Each row has a hidden value; after the row comes its group, the name of the range that the value falls in. Each part has its own.
[ -14 -122  102    4  -17  103  -45  -87   12  167 -115  158 -390  131
  -99  203   69  -39  -60   96 -231 -162 -143 -195  131   17   47  202
    8  -87 -133 -325 -167 -295  -27  -15 -127 -302   52 -376  106 -481
 -137 -124 -113 -385  231  -33   -4 -200  331  180  171   27  157  198
  286 -186] | leger
[  32 -170  -66 -186   38  180 -116 -237  -76   17  -91 -196   16  177
   35  112 -118    0  100  -48   42 -154  284   53  223   13  139  -89
   27 -120  -25  -84  148 -237   94   62  113  -23  154   11   77  289
 -199  -88   29   83 -112  129   19 -175   93   68  -64 -109  -35  214
 -250  206] | nisif
[ 270 -458  383    6  185  286  260 -312  -51  267   74   61  137 -193
   89   86  -16 -368  424  365 -386   12  101   40  -77 -248 -132  201
 -322  103  219 -195 -345 -100    3   61   81  300 -114  112   34  432
  165   38   33   38  184   63 -193  438 -253  -80 -506  -58 -286 -204
  172   43] | laraf
[ 186  -37 -194 -330 -146  101  -26 -112    8 -295 -203 -298 -140  -31
  107  119  -37 -120  -73 -142  398 -145  114  -69 -106 -121   73 -137
 -106  -42   86   10   48 -297   56 -109  173   57   -6  -16   36   70
 -313  -71 -171  226   16  -59    5 -145  128   17  123 -119  -43  148
  -74   96] | bezof
[   3 -211  183   47  -67  107  121  -44  131  191   12  101  -74 -130
  -24  126   66 -166  200  206    1   98  -27 -184  232  -46   16   95
  -52 -262  -12 -236 -366 -147 -117  -53    4 -218  -65  -74 -125 -208
  -71  -42   16 -365 -108   52   24  -83  -36    3 -165  -16   55   20
  -24  -31] | bezof
[ 189 -153  -74 -465 -107  244  -16 -324   16 -112 -189 -241  -62  -69
    8  122 -111    1   35 -123  321 -134  250 -183  165 -210   49 -256
 -141  -47  -25   23  119 -380 -140 -156  -36   61  -69   76  215  236
 -260 -178  -33  276   14  132  -92    5  125   84  123 -131  -36   86
  -63   80] | leger
[ -65  120  -60  241   72  141  -61 -160  401   29 -202  241 -199  -35
   39 -146 -203   41  156  141  -69   39 -345 -164  -26  -42   68 -138
  110    8   99 -208  248  171 -395   77   66  -23   88   52 -152  -38
   16   93 -271  -81  -66  -34  -88 -104 -110  -21   67   24  -43  222
  -57   20] | Rivo
[  97  274   97  220  111   90  -33   53  367   51 -104  211 -218  -53
  166   59 -129  -46  241   39    6  103 -216  119   23 -265  212 -124
   89  -34 -184   -3  -88   89 -117   34  148   15 -196   56 -164  -76
  -87   58 -123   90  -94   -4  -15   72  -22 -228 -127 -127   -7   48
 -119  -74] | kopal
[ -62 -424  345 -187  260   83  242  -16  253  478   75  238  189 -178
  -63  309  266 -297  550  735   13  387  217 -576  616  -60 -234   52
 -160 -328   82   50 -770  -95 -278  129 -191 -100  -95  -23 -329 -177
  -76  -69   43 -402 -403  210 -110  102  -81 -304 -519  108  299 -253
 -364 -161] | laraf
[ 349  177 -252  228   13  -91  111  342   32  -59 -548 -185 -161 -138
 -248  429   49  489   92 -101 -109   29   74  108  -61  388  265  -27
   52  -31 -145  207  174 -117  125   48  357  -68 -433  -83 -121  162
  -67  279 -181  -59  -29  -11  -84  339  449 -358  -79   10  203 -164
  216 -249] | ren
[ -80 -192   86 -339  132  116 -271 -260  -63  -12 -304  -85 -195  244
  -81  286  -57  -11  154  183  120   -9  326   32  358  109   60  -77
  -10  -21 -122 -130   73 -420   39  418  366   37  219 -180 -130  282
 -157 -140  -37   24 -285 -179   75 -409 -104 -226 -143 -167   29  329
 -446  319] | tivim
[ 150   -8   53 -146  232 -101 -133 -165 -201 -252  131  -92  -46   31
   57  128 -137  -58   46  277  175   83 -107 -116  -40 -170  158 -127
  184   93 -137  267   25   72  -50 -170  -26 -251  -54 -137  170 -287
 -158   44  -65 -198 -163 -120   19  281  165  119   39  120  306  303
   -7 -169] | sed
[-335   31  228   -5  -33  -61 -466 -256  410   78  243  279 -196  262
  161 -117  195 -362 -572  361 -204  297  182 -284  223  -75  351  -47
 -219   51  208   25 -224 -108   19 -186 -163  133  294 -402  171 -368
  -41 -446  -87   34 -441 -207 -381 -161 -258 -288  -72  334  118  163
  327 -216] | nisif
[ -95  129 -132  258  -14   82  -74   56  322  107   23 -144 -195   51
   59  -44 -117 -238   29  148  -89  145 -291  221 -231 -264  -41   88
   48 -210  122 -156  128  225  -13 -105  264  -51  101   32  -29 -107
 -101  277 -363   62  104   55   47  -88  109  -53   90   18   26  124
 -178   37] | tivim
[ 190  132 -202  340  -32 -116  -17  278   14   18 -312 -323  -31  -42
 -205  350   22  237  186 -142   19  -93  113   53 -262  258   80  140
    4 -211 -168  213   46  -54  101  245  319 -106 -240  -47 -210  -14
 -113  428 -220   50  -11 -235  -25  312  333 -198  -34  -87  157  -14
  295 -362] | kopal
[  53  -81  -60 -311   52   81 -232 -117 -101 -131 -218  -92 -174  154
    3  197  -87 -142   96  -67  225  -62  164   56  159   24  149  -35
  -51  -15   89  -79   92 -354  148  233  350   88   95 -113 -143  103
 -239 -101  -85   39 -194 -152  125 -268   62 -158 -133 -150    1  191
 -299  194] | Ruvik
[  26 -115   10 -637 -147   85   38 -226   -9  -72 -320 -474 -180  -58
   83  397   32  -35 -106  172  490 -235  284  -32   43  -71 -133 -138
 -166  -31   29   75  -90 -553  -96    4  137  111   85  -91  -16  210
 -239 -106  -88  247   15  -89   98 -133   67   16  134 -147  -76  267
 -237  240] | nisif
[ 119  -68 -154 -237   -4  178  -82 -143  -96 -124  -96 -172    5   93
   40   66 -133  -21  106 -134  147  -63  135   46  147  -14  157 -138
   38  -18   31  -88  141 -212   42  -22   69  -27   10   12   57  198
 -285 -125   38   87  -20  181   11  -23  221   64   28  -84   68   54
 -246   95] | daz
[   8 -192   44 -519 -118  199   87 -293   80   -9 -220 -422 -117  -19
  106  306  -36   23  -12  182  331 -200  273   -3  104 -132  -85 -222
  -74   -4   -9   39  -40 -483 -124  -39   84   99   91   15  102  331
 -192 -106  -32  266   28   58   58  -59   69   34  105 -168  -26  245
 -244  231] | Rivo
[ 179 -264  149 -230   87  216   17 -251   23  233    3   91  -35 -288
    3  -61  -26 -376  290  228 -221   26   60   -7  -58 -284 -116   23
 -299  -85  413 -171 -101  -88 -209   61  138  243 -121  155   50  252
  135 -101 -165   51  -44  -27 -161  198  -32 -129 -328   64 -139  -80
   43   30] | daz
[ 225   92  379 -340  132 -231   62 -182 -402 -205   98 -145 -244  -51
  209  269 -208  185   16  203  336  -28 -124   19   53 -227  369  -89
  424  138 -238  486  145  -76  -20  -87 -147 -305 -274 -374   61 -159
   17  -38  311 -260 -228  -61  190  507   -3  284   31   51  121  444
  -75  -52] | tivim
[-229  119 -307  198 -205   28  -52 -153  217   69  290  -52   79 -189
   13   27 -345  -35  138  -37  175  -51  -86  174 -199    6  -14  126
  109 -176    3 -100  171   69  115 -143  175 -177  -43   69   12  -99
   48  123 -105 -265  103   49  207  -68  -45  204 -103  -80  135   34
  -79    6] | sed
[ 163   64  -22 -225  138 -113   25 -122 -137 -316  101 -170   67  -63
   89   35   36 -149   49  336  339  235   13 -233  -19 -174   90 -104
  122  -22    9  380  -63  131 -152  -58   -5 -152 -139  -32  -35 -169
 -194   48  -73  -64 -215  -68  -14  203   52   92  -18  118  181   73
 -164 -153] | bezof
[ 143   81   24 -378  223 -294    5 -179 -370 -235  131 -175   22 -101
  -39  208  -40  -55   99  370  437  226   -6 -205   21 -155   71  -37
  230   59  -62  402   10   46 -122   42  -64 -172 -178 -306 -128 -184
 -139   81   75 -189 -244  -36   42  289   82  183  -60  122  252   73
 -275 -130] | leger
[  19  121  -27  208   82  106  -91  -30  277   -4 -185   27 -191  -39
   23  -43  -93  -46  159  110   75   76 -363 -135 -102 -138  -35 -176
   93  -33   -9 -190  124  171 -364  154   46  -73   18  -45 -208  -74
 -122  126 -219  166   17  -97  -93  113  -11 -106  273  -52   14  255
  -43  -25] | sed
[  85  166 -250  239  -84  108  208 -142  227  -64  -22    3  113 -398
 -310   30 -120    1  436  -75  122   15 -155   86  -95   80  190  155
  198   58  175  -45  338   15 -145  -41  103  172 -184  225  -51   16
   82  423 -257 -217   28  149  215  400  237  190 -405 -151  215 -583
  285 -422] | Ruvik
[ -64   40  -51  313  164   78  -85 -119  295   36 -139  222  -83   79
   46  -96 -286   40  181  112 -165   29 -390 -144 -134  -40   79 -119
   99  109   88 -181  138  139 -285   30   95  -59  117  -10  -79 -129
  -76  199 -220 -138   37  -47 -125  -26  -17   23   78   23   55  216
   29  -44] | tivim
[-188   17 -240 -408 -101 -303   28 -375  236 -156  -68  -22 -138 -292
   44    0 -194    9  -26   17   96 -243   48 -355 -489   73  -71 -203
  -50  198  450 -231  -67 -383 -376  109  252  258  -23 -186   39   12
   80 -120 -245   10   45 -319 -218 -172   67  -29  -38  149  307  -50
  107 -205] | kopal
[  27  -77  117  -12 -134  127   -7    3    6  273   95  -34 -115 -158
 -121   54   -7 -265  254   10   31   95 -139   57  114 -246  -16  160
   41 -395   93 -168  -61  -35  -94  -77  -14 -183  -97 -114 -152 -223
  -37   54   46 -246 -151  186   93   51  170  155 -113    5   85  -41
  -47  -81] | leger
[-104  -44   47  213 -107   44 -195 -227  147  -48  273  -38  -84  115
   52 -103  272 -316 -379  296   44  191   42 -181   86  -62  198  -25
  -26  -25   50 -139  -83  102    2  -68 -177  -12  248 -313  -78 -120
  -76 -194  -30  144 -264  -58 -230   29 -200  -67   85  109  -68  248
  214  -53] | daz
[  92  145 -241  238  -20 -109  -48   77   83   -6 -136 -168   78 -197
 -275  154  -59  125  153  -79   18   41   49   24 -149  161  142   16
   -6 -148  -14   39   32  -49 -115    4  258  -59 -202  116  -12  -92
  -97  342 -247 -120  -71 -145   -8  231  336  -66 -137  -10  243 -208
  257 -370] | daz
[-140  -92  -39  320   38  -84   63 -106  -15  169  478 -153  -59  199
   58 -179  185 -341 -212  187 -129   97 -177  -87  -81 -194  200  223
  297  -63  331 -227   83  194  161  133 -314  -35  301 -419  -26 -142
 -119  134  -49  104  120  195  -29  181  132  264  151   20  -11   72
  107 -126] | Rivo
[-121  -34 -100  -89   76   46 -110 -185  -10   49  171   28  -76  101
  -80   57  165 -256 -298  233 -167  121 -257  -33  172  -71  220  -89
  129  198  355 -152  195  -33   93 -253  -31  -19  137 -405  128 -271
 -119 -140  -30  -56   54  274  -20  112  354   51  160  138  241   37
  158    7] | nisif
[  41   90 -121  319 -202  257  256  -32  306  -43 -308 -283  151 -148
 -175  317  117  133  404   77  141 -164    0  -93 -195  256 -130  177
   78  -68  -59  363  215    2 -104  232  250   66 -171  144 -386   57
  100  475 -166   75   73  -60  130  392   69   36 -146 -222   88 -204
  458 -371] | tivim
[ 218  -65   31 -276  285 -130  -21 -292 -286 -239  144  -56    1  -91
  -28  145 -114  -58  153  282  353  103  -27 -301  144 -191  165  -94
  217   67  -96  300  164   82  -73  -78 -126 -198 -112 -156   90 -167
 -116   46  -35 -195 -221  -10   54  314   45  171  -69   64  197  210
 -126  -93] | sed
[-121 -126  -24  109  132   -4   29 -115  -28  214  304  144 -151  180
   20 -136  -14 -265 -159  110 -306   90 -392   41   10 -209  353  105
  267  241  567 -246  233  -36  179  -10 -154   66  207 -423  146 -198
 -107   56  -54 -115  221  290   42  165  324  220   79   16   93  -10
  140  -35] | bezof
[  99 -102 -135 -115   55 -186    4 -351 -119   36  133   38   43 -306
  -34   18 -173 -129  106  -27  -58 -239  178  -81 -274   -2   44   78
 -142   -8  217 -293 -107 -176  -26    2  109  162  -53  -70   76  136
  100  -38 -109 -139   -4 -140 -158  -28  -16  118 -367   68  -56  -82
  139  -61] | Ruvik
[  -8  -65 -161  171   52  -39   21 -114 -102   57  317  -13 -144  105
  -90 -125   17 -257 -153    0 -141  148 -327   57    9 -212  331   95
  286   78  352 -322  292   84  198 -100  -60  -39  126 -382   80 -146
 -140  101  -64  -75  133  328   35   99  314  204   89   11   83  -28
   27   -4] | daz
[ 115   60 -312 -183    1 -191 -126 -304 -237 -173  180 -128   82 -293
 -114   45  -46 -193    8 -185  110 -287  129    1 -291  -72   69  -74
  -10 -103   84 -206  -27 -151   25  -81  247  -14 -107  -75  131 -118
  -53  -51 -117  -30  -15 -182  -18 -136  277  209 -140  -10  133  -10
  217  -93] | bezof
[  90  -85   97 -161  -40  147 -101  -13   -2  355   -2  103 -162 -145
 -183   85    6 -289  238   65  -35  150  -78  -33  211 -294  -34  208
  -73 -388  160  -10   64  -24  -29 -143 -114 -103  -98 -214  -92 -240
  -17  -13  -34 -254 -231  284  -45   17  193  111 -187  126   78  -98
  -31  -87] | sed
[   9   67 -296  142 -253  101   45 -100  172   15  184  -39  117 -401
   36  107 -296  -39   72   -3  396  -94 -142  110 -333  -81  -52   51
 -113   -7   55   97   26  -37   94 -270   35  -56 -170  125    9 -104
   -9  144 -156 -173  182  -45  134  184  -75  212  -68 -165  -53   38
  210  -10] | sed
[ 158 -176  -24   -5   99   58   99 -362 -240  131  226  -38  277 -364
  -76    3  -41 -249  174  162 -152 -207   65  130 -191 -101  -32   30
 -154    6  224 -272 -247 -111 -129  -64   98  106  -59  193  113  135
   78   62  -28 -157  115  -70    2  179  108  291 -357  -59 -158 -107
  269    8] | sed
[ -78 -244 -105 -333   59 -108   23 -350  122  137   44  -63  -67 -169
   72   39 -159 -131  194   15  -92 -298  145 -364 -222  -53 -140  -83
  -74  -86  431 -206   68 -177 -168  155  150  168    6 -106   48  170
  127 -113 -168  114    0  -83 -193   11   46 -101 -109  127  154  114
  -15  -53] | Ruvik
[-158  -19  202  150  -25  -46 -246 -201  147   35  295   32 -102  131
   84 -135  348 -342 -433  350  -38  263  130 -218  128 -145  244 -112
  -77  -37   92 -103 -345  -46 -120  172 -113   38  175 -280  -49 -178
 -103 -263   -7  225 -286 -309 -236  -21 -196 -175   79   51  -74  230
  264 -113] | ren
[ -53 -279  257  187  -55  167  141   91  449  -79 -239  340 -380  225
  337  255   94  102 -108  282 -241  -82   22 -425  312  370  206   16
 -128   -3 -275 -390 -768 -406   48 -127   41 -403   28  -90   92 -436
 -222 -392 -113 -584  113 -253  -32 -391  -68 -318   12   41  192  337
  127 -103] | nisif
[ 221 -143   19  -79   49  110  105 -356 -151  108  172   43  147 -371
  -77  -28  -14 -295  224  129 -155  -86  102  137 -106 -216   29   43
 -167  -34  212 -205 -156  -87 -102  -89  157  172 -159  171   81  200
  131   -8  -44 -101  -10   32  -59  128   44  156 -461  -28 -167 -195
  172    9] | kopal
[ 192  170 -271  145   -2  -87  154   71  105  -10 -267  -30  -20 -349
 -305  198 -104  246  210 -146    6   12  -62   39  -53  223  277   32
   66   39  146  -19  222 -145  -86  -33  225   73 -343  101   15   31
  -18  327 -252 -206   64   29   83  364  392  -68 -234  -54  204 -428
  261 -336] | Ruvik
[  45 -138  153   48  -80  123  -46  -35   21  246   77   64 -187  -78
 -103   74  -18 -207  215   44  -14   59  -67  -31  132 -207   20  200
   17 -333  -64 -204 -138  -98  -17  -32 -109 -220  -29 -195  -47 -254
  -66    0   -5 -288 -108   90   20  -40   94  147 -104  -16   79   44
   39 -113] | sed
[ 176 -172 -109 -171  -54  211   38 -264  -33 -143  -85 -207   19   98
   79   35  -95    9   54 -163  149 -116  255 -105  171  -86  197 -128
    8  -80  -32  -35  165 -215   93  -68   36   -4   17   44  129  305
 -241  -97   32  182  -11  203  -61 -102   38  116    2 -142 -112   97
 -129  150] | nisif
[  43  408 -282  -89 -134  271  -85   75  230 -239 -237  342  -64  121
  344  296  -42  272  -21 -306  -58 -184  193  -95  213  402  235  -57
  -85   87 -258  362   39 -205  404  125  310 -193 -625  -11 -107 -138
  -91 -617  182    8  329  -37   44  -99   93 -318   47 -105  120  -65
  147  -82] | leger
[-148  219 -182  102 -280  179  -80  -28  243    9  121   -2  -10 -138
  165  130 -324   45   60 -182  143 -143 -124  204 -108  110   61  111
   25  -61  -84  -21  138  -63  178 -232   52 -224 -209   42   93 -186
  -21 -123   34 -191  294   56  220  182   32  125   87  -80  155   18
  123  -90] | Rivo
[ -33  227    2  258    3  126   11  -61  397   53  -86   55 -185  -42
   68  -42  -98  -61  195   56    6  104 -267   25   19 -196   92  -89
  149 -135  -80 -166  124  191 -264   46  162  -44  -73   71 -196  -21
  -37  129 -159  109  -25   77    9   10  -48 -106   38  -83  -25   77
 -161  -14] | kopal
[ -89  465 -253  -34 -112  277 -178  156  373 -172 -118  376 -120  205
  397  117  -75  144   67 -233 -176  -24  175   63  168  270  239  -41
    7  -27 -169  335    5  -98  347  232  374 -166 -532   84  -92 -149
  -82 -583   85   15  193  -54   71 -214  130 -384  -37  -57  251 -109
  -65 -148] | Ruvik
[  31 -272   31 -285   66   57   19 -203   98  216   62  -67  -37 -152
  161   63  -83 -285  238  151 -153 -201  101 -137 -214 -182 -173  -31
 -175 -118  435  -59  -76  -93  -70   47  145  187  -20   -8    0  174
  114 -104 -137  125  -62  -16 -173  152   54 -161 -210  134   62  127
  -25   -8] | daz
[ 151  135 -188  264   21 -111   85  230   83   -4 -397 -215  -22  -33
 -223  360   16  378  195 -112 -107   13  107  -35  -64  367  176   43
   87 -102  -97  191  131 -101   54  230  371  -74 -335  -59 -181   82
  -63  339 -125  -21    3  -90  -34  299  333 -275  -77  -40  246 -186
  211 -324] | laraf
[ 159   48    6  -64   81 -134    9 -112 -201 -423  147 -346   46   89
  143  202   30    3 -138  283  236  114   16 -124  -34  -42  166 -156
  197   -3 -297  312 -121  125   27 -305   95 -365 -132 -109   76 -235
 -210   19   70 -124 -145  -62   15  229  125   83  118  145  271  292
  -51 -122] | laraf
[ 111 -135  304  331 -294  279  128   45  171 -153  -93   57 -210   18
  208  128   18  -40  -26    6  -54    7  -94   40  151  159  211  120
  -94 -123 -364 -461 -549 -247   60 -269  103 -384 -110   10  -21 -231
 -156 -210  152 -440  114 -119   96 -107 -187  -13   -9 -102  -80  157
  199   -1] | Rivo
[ -31  110  -21  179  128  105  -53 -183  310   14 -174  155  -56  -26
   49    9 -146   60  219  167   47  -23 -217 -271   38  -10   -2 -155
   93  -21  -96  -61  124  167 -360   76  -17  -93   35    7 -196  -76
  -40   75 -147  -17  -82  -23 -114   15 -122   -8   75    1    9  236
  -36  -35] | tivim
[-108   94 -281  157 -229  151    3   22  369  104  141   31  -37 -335
   96  -43 -284  -98   92  205  256   70 -240  258 -426 -188  -96    9
  -61  -12  246  127   27   25  -23 -109  133   21  -64  197   -8  -62
   23  187 -353 -143  103 -106  132   44  -31   77  -62 -120   16   95
   21   14] | nisif
[   3 -285  199 -110  126  116   57  -13  157  281  -68  249 -141  -46
  -67  230  118 -109  255  340  -93  131   30 -369  414  -37  -21    6
  -60 -203  -38 -150 -436 -234 -139   51 -101 -234  -69 -158  -46 -299
 -134 -157  -50 -384 -134   59  -55  -96  138 -145 -142   33  261   37
  -72 -115] | Rivo
[  84  138  162  -72  -74 -155  111  -74  -17 -443  106 -325  -62   80
  304  107  -41    7 -144  252  272  202   27  -67  -61  -65  270  -42
  213  -39 -199  381 -111   94    0 -288  138 -282 -180  -63   22 -162
 -120   18  105 -155 -197  -82   68  203 -125   60   13  163  163  190
 -139 -134] | bezof
[ 121  145 -213  282    0  -99   69  129   39   13 -200 -187   60 -160
 -258  218  -24  208  241 -134   -3  -20   49   28  -96  253  182   83
   96 -140   -8   61  104  -68  -43  196  292  -52 -266   86 -133    1
  -64  385 -174  -96    2 -120   89  304  338  -81 -156 -103  190 -240
  232 -351] | Ruvik
[  59  -53 -117 -287    7  122 -127  -99  -94 -144 -256 -183 -139  213
   58  179   -5  -90   17    4  157 -114  165   14   63   65   59    2
  -36  -28  111   22   91 -288  119  208  265   67  119 -115 -173  118
 -242  -76  -84   77  -86  -69   63 -282  132  -30  -34  -86  -38  184
 -247  161] | ren
[-160  -28  106  162  -42  -40 -125 -210  169   44  315  -78  -81  113
   94  -98  360 -285 -421  343  -28  184  129 -214  120 -133  209 -106
   22  -86   75 -108 -241   13  -59  105 -133   -9  185 -276  -16 -112
  -89 -208  -23  254 -200 -152 -192  -20 -128 -105  127   40  -52  234
  200  -64] | Rivo
[  61  255   82  198   36    6   88  -82  391  -26  -83   62 -160 -161
  156   21   85  -39  251  -41  321    7  -41 -330  204 -148  157 -163
  195 -285 -188  -42   29  177 -265  355   37  -21 -204   18 -439   37
  -20  -10  -41  334 -238  -97   17   55 -314 -243  -16 -217 -172  135
 -154  -23] | Rivo
[  47   94  -55  -18  -63   17  -24  -59  127 -393  103 -343   26  108
  208   31   46  -98 -238  387  125  268   44  -71 -104  -90   82 -156
   15  -97 -129  335 -170  186  -93 -450  177 -261  -66  151  155 -211
 -203   11 -142  -73 -160  -58  -65   75   92  -26  101  256  251  182
  -80 -160] | ren
[  29 -312  283  153  -41  241  155  121  374  -33 -199  235 -234  151
  303  271  188   -9   -2  347 -159   11   81 -396  387  295  113    4
 -178 -121 -266 -274 -774 -283   34 -137   17 -389  -29  -10  -17 -334
 -220 -365  -41 -470   -3 -148  -44 -228  -98 -354  -45   42  139  281
   46  -60] | nisif
[ -24  255   83  217  109   79  -50   12  357  163 -182  254 -141   -2
  264   -8 -218  104  132  110  -92 -103 -265  -12  -67  -57  133 -134
   56  -14   28   61  -46   91 -302   61  -12  -11  -36   89 -219 -112
  -16   37  -95  -71  -90  -82  -57   34  -39  -18  -32   16 -115  256
  -14  -47] | laraf
[  66  339   62  137  136   74    5  -26  264   64 -130  178  -92  -63
  191  170  -64   20  149  111  -10  -65 -166   96   48 -134  145 -124
   78  -23 -192  114 -109   73 -116  -18  136  -10 -196   50 -222 -122
  -37   12  -23   18  -54   11   34   17   17  -71 -140  -87  -74   83
  -43  -11] | sed
[   6  -56   14  -80  -53  126  -60  -39 -103  252  -16   14 -238  -17
 -187  123   27 -207  150   11  -82  -62 -263    0   78 -140  -42  251
  129 -232  121 -193  182  -61    6  -40 -124 -220   30 -392  -84 -355
  -57   29  -25 -283   58  247   81    2  365  298   88   57  162   46
   91  -99] | tivim
[ -52  224 -327   74 -126  228  -23  -27  351  -29   11  185  -42  -23
  168  136  -67   65   44  100  -15   38  103  103  -32   18   55  -44
  -27  -44  -74  357   78   20  261   23  371  -45 -318  109  -99   11
   48 -170 -131  -21   54   33   29 -239   10 -202 -173  -89   63   19
  -59   49] | leger
[-247  -68  113  -80   80   24 -180 -239  114  262  315  206  -50  226
   99  -24  115 -334 -388  266 -304   62 -104 -163  236 -110  320   57
  -13  142  505   33   30  -97  117 -264 -250  100  240 -371  174 -392
  -44 -230   22 -149  -88  196  -94  111  190  104  -56  245  113   40
  316 -145] | laraf
[ 106 -143   12 -476 -128   93   93 -156   40 -110 -225 -382 -171  -98
  112  213  -62  -57  -24   33  445 -112  126  -47  -67 -235  -25 -217
 -111   32  117    8 -116 -504 -129   38  128  131  -16  -11   62  203
 -293  -28 -108  306  103 -107   59   -8   84   -1  174 -230  -57  167
 -160  152] | tivim
[  65  274  209  288  251   40   66 -131  191  106 -142  406  -13   19
  298  166 -173  271  173  172 -220 -268 -146   88  -15    0  292 -205
  146  223 -299  156 -319  -75 -184  114   60  -19 -146   52 -187  -92
   31   -2  125 -191  -44 -147  -29  -28  -50   92 -264 -150 -157  245
  173  -36] | tivim
[  27  -66 -128 -115  -26  -79  -10 -393  -21  -61  107  -40   12 -126
    8  -46 -132 -156   82  -86 -174 -243  141 -130 -321  -43    9   67
  -80  -12  190 -239    4 -131  -62  -19  173  121  -31  -87  123   72
   83  -60  -98  -12   85  -79 -206  -70   57  148 -201  109   61  -85
  213 -162] | kopal
[-250 -114  137 -116  196 -169  -83 -313   38  357  456  280  -70  188
   64  -54  107 -330 -399  225 -314   32  -34 -307  269 -212  427  108
   45  156  556  -46  -74 -213  122 -120 -366  143  217 -448  290 -436
  -73 -187   -2 -170   11  152  -81   79  231  197 -120  169   89  -64
  339 -222] | laraf
